Here is a tiny trained network, its code and every weight. The questions are about switching its units off for an input and a class, where a switched-off unit gives its printed mean instead of its output.

import numpy as np


def w(rows, s, z=0):
    codes = np.array(rows[::2]) - 128.0
    scale = np.full(codes.shape[1], s)
    scale[-1] = z or s
    return codes * scale


def f(y):
    return np.maximum(y, 0)


def log_softmax(a):
    a = a - a.max(-1, keepdims=True)
    return a - np.log(np.exp(a).sum(-1, keepdims=True))


def net(x, mask):
    res = np.array(x, float).reshape(1, 6) / 4 @ E
    y = f(res @ A[0][:, :-1].T + A[0][:, -1])
    res = res + np.where(mask, y, B[0][:, -1]) @ B[0][:, :-1]
    return log_softmax(res[-1] @ U[:, :-1].T + U[:, -1])


A, B = {}, {}
E = w([
[254,209,126,165],'x0',
[113,97,112,175],'x1',
[106,82,97,199],'x2',
[17,92,163,58],'x3',
[141,149,138,91],'x4',
[46,208,179,222],'x5',
],0.0072)
A[0] = w([
[202,121,117,139,127],'n0',
[121,95,223,68,220],'n1',
[119,35,121,111,254],'n2',
[123,164,141,88,240],'n3',
[157,182,152,77,209],'n4',
[111,113,56,187,56],'n5',
[91,126,186,130,75],'n6',
[74,99,213,136,55],'n7',
[11,142,201,106,209],'n8',
[198,115,57,151,227],'n9',
[134,74,81,44,170],'n10',
[104,117,165,140,62],'n11',
[233,100,67,109,142],'n12',
[99,85,121,118,73],'n13',
[147,126,88,175,108],'n14',
[92,114,99,89,117],'n15',
[115,118,42,95,201],'n16',
[101,169,84,79,117],'n17',
[109,213,154,182,243],'n18',
[71,151,179,129,89],'n19',
[122,104,72,96,248],'n20',
[74,98,147,120,67],'n21',
],0.012,0.0034)
B[0] = w([
[133,139,189,27,192],'n0',
[133,123,90,136,201],'n1',
[70,194,116,122,225],'n2',
[141,135,74,152,180],'n3',
[120,121,115,146,195],'n4',
[125,156,152,118,167],'n5',
[177,76,173,168,161],'n6',
[157,82,187,160,181],'n7',
[160,38,133,170,254],'n8',
[134,198,162,74,222],'n9',
[161,137,49,164,222],'n10',
[180,39,154,88,147],'n11',
[123,138,222,74,231],'n12',
[98,105,128,113,164],'n13',
[167,158,132,90,167],'n14',
[174,139,112,182,171],'n15',
[74,157,67,120,185],'n16',
[132,89,132,146,152],'n17',
[43,182,38,161,238],'n18',
[170,2,147,152,178],'n19',
[66,178,85,88,196],'n20',
[165,118,184,117,175],'n21',
],0.0073,0.009)
U = w([
[131,182,106,102,202],'0',
[130,130,83,169,166],'1',
[178,111,254,100,4],'2',
],0.012,0.0034)

Each question gives the input, the list of numbers given to net, and the class t.
The units are the neurons (one row each of A and B). Each row of codes is followed by its name. A weight is (code - 128) times the scale printed after its matrix; where a second scale follows, it is the last column's (A, B and U).
mask holds one flag per neuron, in row order. A switched-off neuron (its flag False) gives its mean, the last column of its row in B, instead of its output. The means were averaged over made-up inputs and are rounded, as every weight is.
A unit's drop is (log p(t) with every unit on - log p(t) with that unit switched off) / (log p(t) with every unit on - log p(t) with every unit switched off).
The circuit of an input: a set's keep is (log p(t) with only the set's units on - log p(t) with every unit switched off) / (log p(t) with every unit on - log p(t) with every unit switched off). Starting from the 12 units with the biggest drops (on a tie, the unit counted first), units are removed one at a time, each time the one whose removal leaves the highest keep (on an exact tie, the one counted first), for as long as the keep stays at least 0.8.
circuit, biggest first: the units of the circuit, biggest drop first
top k neurons: the k neurons with the biggest drops, biggest first
drop of u: that unit's drop, to one decimal
input [6,0,4,6,6,3], class 1: circuit, biggest first : (n12, n9, n0)
input [-4,1,-7,4,3,-7], class 1: circuit, biggest first : (n10, n9)
input [-6,6,5,-1,-4,-7], class 0: circuit, biggest first : (n2, n8, n20)
input [6,-3,-7,-3,-8,-3], class 2: circuit, biggest first : (n12)
input [3,6,8,-2,8,-3], class 2: circuit, biggest first : (n18, n12)
input [5,7,6,0,3,-6], class 2: top 2 neurons : (n12, n18)
input [-7,5,7,1,-5,4], class 2: top 2 neurons : (n21, n7)
input [-4,-1,-5,1,0,3], class 2: circuit, biggest first : (n10, n8)
input [3,-4,-8,-6,-2,-1], class 2: top 2 neurons : (n12, n0)
input [0,7,5,3,3,7], class 2: top 2 neurons : (n10, n7)
input [-2,-2,-5,3,-5,-3], class 1: drop of n9 : 0.2
input [-2,8,1,-6,-8,-6], class 0: drop of n16 : 0.1
input [6,1,-1,6,6,1], class 1: drop of n0 : 0.2
input [-6,-7,-8,-3,8,7], class 1: top neuron : (n18)
